Below is a small trained network, with its code and all its weights. Each question gives an input and a target symbol and asks what happens when units are switched off, that is, made to give their printed mean instead of their output.

import numpy as np


def w(rows, s, z=0):
    codes = np.array(rows[::2]) - 128.0
    scale = np.full(codes.shape[1], s)
    scale[-1] = z or s
    return codes * scale


def norm(h):
    return h / np.sqrt((h * h).mean(-1, keepdims=True) + 1e-5)


def f(y):
    return y / 2 * (1 + np.tanh(0.7978845608 * (y + 0.044715 * y**3)))


def softmax(a):
    e = np.exp(a - a.max(-1, keepdims=True))
    return e / e.sum(-1, keepdims=True)


def log_softmax(a):
    a = a - a.max(-1, keepdims=True)
    return a - np.log(np.exp(a).sum(-1, keepdims=True))


def net(x, mask):
    ids = ['ΔΠΣΦΩβεζημξψ'.index(c) for c in x.split()]
    T = len(ids)
    res = E[ids] + P[:T]
    r = norm(res)
    for j in range(2):
        rows = slice(2 * j, 2 * j + 2)
        q, k, v = (r @ M[0][rows].T for M in (Q, K, V))
        z = softmax(np.where(np.tri(T) > 0, q @ k.T / 2**0.5, -1e9)) @ v
        o = O[0][rows]
        res = res + np.where(mask[j], z, o[:, -1]) @ o[:, :-1]
    y = f(norm(res) @ A[0][:, :-1].T + A[0][:, -1])
    res = res + np.where(mask[2:14], y, B[0][:, -1]) @ B[0][:, :-1]
    return log_softmax(norm(res)[-1] @ U[:, :-1].T + U[:, -1])


Q, K, V, O, A, B = {}, {}, {}, {}, {}, {}
E = w([
[167,111,118],'Δ',
[145,179,91],'Π',
[159,163,94],'Σ',
[129,159,72],'Φ',
[152,147,96],'Ω',
[172,105,105],'β',
[181,4,245],'ε',
[168,124,115],'ζ',
[155,109,104],'η',
[162,116,110],'μ',
[158,138,99],'ξ',
[165,139,107],'ψ',
],0.018)
P = w([
[1,133,198],'0',
[216,39,85],'1',
[209,50,84],'2',
[204,52,81],'3',
[205,68,75],'4',
[207,63,69],'5',
[188,80,62],'6',
[197,83,64],'7',
[193,109,53],'8',
[198,115,57],'9',
[191,107,45],'10',
[189,120,42],'11',
[184,144,35],'12',
[183,153,43],'13',
],0.0047)
Q[0] = w([
[43,137,236],'h1',
[202,143,70],'h1',
[35,122,111],'h2',
[91,118,248],'h2',
],0.015)
K[0] = w([
[188,114,5],'h1',
[82,102,157],'h1',
[189,105,117],'h2',
[170,144,45],'h2',
],0.016)
V[0] = w([
[253,221,207],'h1',
[77,60,41],'h1',
[202,69,248],'h2',
[144,104,122],'h2',
],0.012)
O[0] = w([
[6,128,237,45],'h1',
[202,82,60,200],'h1',
[172,151,181,2],'h2',
[126,94,151,131],'h2',
],0.011,0.0045)
A[0] = w([
[157,75,156,203],'n1',
[175,110,151,94],'n2',
[132,178,126,160],'n3',
[135,5,199,3],'n4',
[83,126,210,164],'n5',
[193,201,227,40],'n6',
[117,111,100,154],'n7',
[116,81,129,122],'n8',
[47,117,147,241],'n9',
[165,135,63,204],'n10',
[137,89,118,166],'n11',
[108,131,73,131],'n12',
],0.018,0.0052)
B[0] = w([
[107,203,159,152],'n1',
[224,147,182,139],'n2',
[150,2,107,139],'n3',
[194,205,112,132],'n4',
[113,33,108,167],'n5',
[129,226,64,179],'n6',
[106,220,164,160],'n7',
[117,173,78,130],'n8',
[227,168,107,167],'n9',
[38,58,230,247],'n10',
[61,172,123,156],'n11',
[122,183,143,183],'n12',
],0.0099,0.013)
U = w([
[211,175,160,168],'Δ',
[76,221,89,119],'Π',
[158,176,43,75],'Σ',
[89,61,9,246],'Φ',
[63,123,124,67],'Ω',
[175,46,172,118],'β',
[142,116,119,1],'ε',
[94,162,252,61],'ζ',
[205,55,68,131],'η',
[216,52,106,160],'μ',
[73,113,133,142],'ξ',
[75,71,171,152],'ψ',
],0.015,0.0023)

Each question gives the input, a string of symbols that net reads in full, and the target symbol t.
The units are the heads (2 rows each of Q, K, V and O) and the neurons (one row each of A and B). Each row of codes is followed by its name. A weight is (code - 128) times the scale printed after its matrix; where a second scale follows, it is the last column's (O, A, B and U).
mask holds one flag per unit, heads first, then neurons. A switched-off unit (its flag False) gives its mean, the last column of its rows in O or B, instead of its output. The means were averaged over made-up inputs and are rounded, as every weight is.
A unit's drop is (log p(t) with every unit on - log p(t) with that unit switched off) / (log p(t) with every unit on - log p(t) with every unit switched off).
The circuit of an input: a set's keep is (log p(t) with only the set's units on - log p(t) with every unit switched off) / (log p(t) with every unit on - log p(t) with every unit switched off). Starting from the 12 units with the biggest drops (on a tie, the unit counted first), units are removed one at a time, each time the one whose removal leaves the highest keep (on an exact tie, the one counted first), for as long as the keep stays at least 0.8.
units of the circuit, in order: the units of the circuit, biggest drop first
k most important neurons: the k neurons with the biggest drops, biggest first
which heads matter: for each layer, one digit per head in row order, 1 if its drop is at least 0.15 and else 0, layers parted by /
drop when u is switched off: that unit's drop, to one decimal
input Π Φ Σ, target Π: units of the circuit, in order	h2, h1, n9
input ζ μ Φ ψ ψ ζ, target ζ: units of the circuit, in order	h1
input β ζ Φ Φ Π, target β: which heads matter	01
input ψ η ζ Φ Π, target ψ: which heads matter	00
input η ξ μ η ε Ω ζ, target Δ: which heads matter	01
input Σ Φ μ ζ Σ Φ ζ ζ Φ Π ζ η β, target Σ: units of the circuit, in order	h1, n10, n9, h2
input η Φ Φ Π ζ ζ Π β ζ ψ η Σ, target η: which heads matter	10
input Φ Φ Δ Φ Φ Φ ζ β Φ η ψ ζ Φ Φ, target Φ: which heads matter	10
input μ Φ η η Φ Φ Σ ζ Π ψ ξ, target μ: units of the circuit, in order	h1, h2
input Σ μ μ Σ ξ μ ψ Σ Π μ ζ η, target Σ: units of the circuit, in order	n10, h1, n9, h2
input ψ Φ μ Π Φ, target ψ: 2 most important neurons	n5, n6
input Π Π ε, target Δ: 3 most important neurons	n4, n10, n1
input ψ Φ μ μ Ω ζ β Φ Δ, target ψ: drop when n5 is switched off	0.6
input Σ ε Π, target Δ: units of the circuit, in order	h2
input Φ μ Δ, target Φ: drop when h2 is switched off	1.1
input μ Φ Δ Δ Φ Φ Σ Φ ψ ε Σ η, target Δ: drop when n9 is switched off	0.0
input Σ ζ ζ Φ η ζ ζ, target Σ: drop when n10 is switched off	2.1
